Below is a small trained network, with its code and all its weights. Each question gives an input and a class and asks what happens when units are switched off, that is, made to give their printed mean instead of their output.

import numpy as np


def w(rows, s, z=0):
    codes = np.array(rows[::2]) - 128.0
    scale = np.full(codes.shape[1], s)
    scale[-1] = z or s
    return codes * scale


def f(y):
    return y / 2 * (1 + np.tanh(0.7978845608 * (y + 0.044715 * y**3)))


def log_softmax(a):
    a = a - a.max(-1, keepdims=True)
    return a - np.log(np.exp(a).sum(-1, keepdims=True))


def net(x, mask):
    res = np.array(x, float).reshape(1, 7) / 4 @ E
    y = f(res @ A[0][:, :-1].T + A[0][:, -1])
    res = res + np.where(mask, y, B[0][:, -1]) @ B[0][:, :-1]
    return log_softmax(res[-1] @ U[:, :-1].T + U[:, -1])


A, B = {}, {}
E = w([
[97,99,85,203,7],'x0',
[136,107,192,248,157],'x1',
[15,45,150,104,160],'x2',
[233,2,121,127,111],'x3',
[127,127,128,127,128],'x4',
[130,128,127,129,130],'x5',
[103,151,7,187,235],'x6',
],0.0074)
A[0] = w([
[89,185,145,135,120,53],'neuron 1',
[117,110,107,163,58,107],'neuron 2',
[103,137,69,93,178,134],'neuron 3',
[164,175,6,186,195,126],'neuron 4',
[200,210,88,151,123,138],'neuron 5',
[114,139,211,206,189,195],'neuron 6',
[72,90,34,195,125,60],'neuron 7',
[153,159,202,97,78,76],'neuron 8',
[107,229,165,145,149,95],'neuron 9',
[112,254,172,164,115,123],'neuron 10',
[66,59,174,150,173,157],'neuron 11',
[82,142,87,77,116,118],'neuron 12',
[70,188,139,149,112,123],'neuron 13',
[65,119,149,206,140,224],'neuron 14',
[231,244,104,159,84,86],'neuron 15',
[123,121,211,90,120,53],'neuron 16',
[126,117,79,160,201,64],'neuron 17',
[118,99,159,191,163,255],'neuron 18',
[165,44,95,115,124,110],'neuron 19',
[132,131,174,119,79,69],'neuron 20',
[190,77,129,105,131,73],'neuron 21',
[16,101,143,93,155,186],'neuron 22',
[73,178,152,103,146,102],'neuron 23',
[89,86,170,187,130,195],'neuron 24',
[87,98,123,158,49,56],'neuron 25',
[86,201,128,125,121,125],'neuron 26',
[128,107,144,212,141,89],'neuron 27',
[99,157,62,126,139,94],'neuron 28',
[112,97,164,95,194,110],'neuron 29',
[145,231,73,162,199,202],'neuron 30',
[15,67,105,130,141,107],'neuron 31',
[194,149,211,42,253,98],'neuron 32',
[83,84,139,114,153,146],'neuron 33',
[94,89,106,69,144,164],'neuron 34',
[135,146,215,102,98,100],'neuron 35',
[65,100,72,175,38,120],'neuron 36',
[203,195,176,178,125,149],'neuron 37',
[97,129,194,119,56,86],'neuron 38',
[100,129,57,10,127,213],'neuron 39',
[126,131,179,80,212,62],'neuron 40',
[67,189,156,127,107,107],'neuron 41',
[83,95,60,71,63,134],'neuron 42',
[174,164,175,168,105,130],'neuron 43',
],0.0096,0.0043)
B[0] = w([
[137,78,92,226,171,149],'neuron 1',
[86,205,118,170,190,168],'neuron 2',
[129,105,104,137,109,185],'neuron 3',
[83,74,116,85,117,254],'neuron 4',
[102,160,221,48,194,203],'neuron 5',
[171,136,48,124,26,209],'neuron 6',
[73,146,81,81,209,191],'neuron 7',
[68,52,67,116,151,177],'neuron 8',
[174,113,116,164,157,193],'neuron 9',
[166,57,116,141,135,213],'neuron 10',
[154,153,130,35,161,191],'neuron 11',
[177,118,88,101,129,165],'neuron 12',
[188,81,125,163,164,177],'neuron 13',
[175,149,118,81,99,208],'neuron 14',
[138,132,209,60,212,221],'neuron 15',
[79,121,45,97,157,165],'neuron 16',
[52,69,40,74,115,175],'neuron 17',
[166,135,142,77,52,203],'neuron 18',
[186,77,135,201,214,179],'neuron 19',
[50,115,32,131,180,150],'neuron 20',
[126,94,110,205,214,160],'neuron 21',
[146,123,205,104,145,214],'neuron 22',
[150,94,136,151,148,176],'neuron 23',
[194,168,149,87,86,188],'neuron 24',
[83,169,111,163,194,165],'neuron 25',
[190,110,123,166,151,180],'neuron 26',
[162,126,40,153,112,164],'neuron 27',
[108,86,88,137,97,164],'neuron 28',
[109,206,139,96,179,168],'neuron 29',
[111,125,142,103,107,255],'neuron 30',
[159,110,167,60,194,190],'neuron 31',
[91,225,67,251,129,254],'neuron 32',
[139,166,217,104,165,160],'neuron 33',
[166,141,152,110,116,175],'neuron 34',
[61,48,50,74,121,179],'neuron 35',
[108,254,158,194,185,204],'neuron 36',
[130,151,141,48,122,192],'neuron 37',
[87,123,46,88,174,179],'neuron 38',
[206,145,104,114,34,239],'neuron 39',
[102,191,85,192,152,182],'neuron 40',
[187,42,119,188,157,178],'neuron 41',
[193,182,90,113,121,186],'neuron 42',
[116,163,109,33,146,164],'neuron 43',
],0.0063,0.0082)
U = w([
[40,47,55,80,149,61],'0',
[104,210,109,182,176,88],'1',
[155,115,197,59,176,60],'2',
[218,3,132,204,180,84],'3',
[151,111,122,109,109,255],'4',
[209,137,80,91,51,58],'5',
[143,113,131,116,124,244],'6',
[120,87,186,165,46,85],'7',
],0.014,0.012)

Each question gives the input, the list of numbers given to net, and the class t.
The units are the neurons (one row each of A and B). Each row of codes is followed by its name. A weight is (code - 128) times the scale printed after its matrix; where a second scale follows, it is the last column's (A, B and U).
mask holds one flag per neuron, in row order. A switched-off neuron (its flag False) gives its mean, the last column of its row in B, instead of its output. The means were averaged over made-up inputs and are rounded, as every weight is.
A unit's drop is (log p(t) with every unit on - log p(t) with that unit switched off) / (log p(t) with every unit on - log p(t) with every unit switched off).
The circuit of an input: a set's keep is (log p(t) with only the set's units on - log p(t) with every unit switched off) / (log p(t) with every unit on - log p(t) with every unit switched off). Starting from the 12 units with the biggest drops (on a tie, the unit counted first), units are removed one at a time, each time the one whose removal leaves the highest keep (on an exact tie, the one counted first), for as long as the keep stays at least 0.8.
circuit, biggest first: the units of the circuit, biggest drop first
most important unit: the unit with the biggest drop
k most important neurons: the k neurons with the biggest drops, biggest first
drop when u is switched off: that unit's drop, to one decimal
input [4,8,-8,-1,1,-5,5], class 2: circuit, biggest first	[neuron 15; neuron 5]
input [0,6,6,-3,0,-7,8], class 0: 2 most important neurons	[neuron 17; neuron 7]
input [5,-1,-5,6,-2,3,7], class 0: most important unit	neuron 4
input [-5,8,4,5,-5,6,-8], class 0: circuit, biggest first	[neuron 35; neuron 16]
input [3,8,7,-8,6,-3,3], class 3: circuit, biggest first	[neuron 41; neuron 13]
input [-8,-7,-1,-2,4,-4,-6], class 1: 2 most important neurons	[neuron 32; neuron 40]
input [-6,3,-7,3,-5,5,1], class 2: 2 most important neurons	[neuron 15; neuron 5]
input [-2,2,-2,-8,-8,8,-7], class 3: circuit, biggest first	[neuron 41; neuron 10; neuron 1]
input [8,-1,-4,8,1,8,6], class 1: circuit, biggest first	[neuron 36; neuron 2]
input [8,4,-8,6,0,3,-6], class 1: circuit, biggest first	[neuron 2; neuron 36; neuron 25]
input [6,2,6,2,2,-2,1], class 1: 3 most important neurons	[neuron 36; neuron 25; neuron 2]
input [3,6,3,-7,-7,-4,-6], class 3: 4 most important neurons	[neuron 41; neuron 13; neuron 10; neuron 1]
input [5,-8,-3,-6,-4,4,6], class 5: 3 most important neurons	[neuron 39; neuron 42; neuron 12]
input [3,8,5,-1,3,3,-7], class 5: circuit, biggest first	[neuron 24; neuron 6]
input [-2,-7,-2,7,-1,-5,1], class 3: 2 most important neurons	[neuron 19; neuron 21]
input [3,5,-6,2,4,-5,6], class 0: most important neuron	[neuron 4]
input [3,-8,7,-7,1,-5,1], class 5: 2 most important neurons	[neuron 39; neuron 42]
input [7,-7,5,-6,-3,-5,-2], class 1: 2 most important neurons	[neuron 36; neuron 25]
input [6,8,6,1,5,-1,-6], class 5: 2 most important neurons	[neuron 24; neuron 6]
input [5,7,-4,-1,4,-7,5], class 4: most important unit	neuron 39
input [3,-4,-3,7,-6,5,-6], class 3: 2 most important neurons	[neuron 19; neuron 21]
input [-4,1,-7,0,1,-2,6], class 2: 2 most important neurons	[neuron 5; neuron 15]
input [6,5,-7,-5,6,-2,-1], class 2: 4 most important neurons	[neuron 15; neuron 32; neuron 5; neuron 37]
input [1,0,-6,-7,-7,7,-5], class 3: 2 most important neurons	[neuron 10; neuron 41]
input [7,-3,8,5,-6,5,-2], class 2: drop when neuron 31 is switched off	0.3
input [-8,-4,-5,2,7,0,-2], class 1: drop when neuron 32 is switched off	0.7
input [5,-6,5,6,-1,0,2], class 3: most important unit	neuron 19
input [-7,-3,-1,1,-7,4,-5], class 1: drop when neuron 32 is switched off	0.5
input [3,7,-6,-7,-1,8,1], class 4: drop when neuron 37 is switched off	0.5
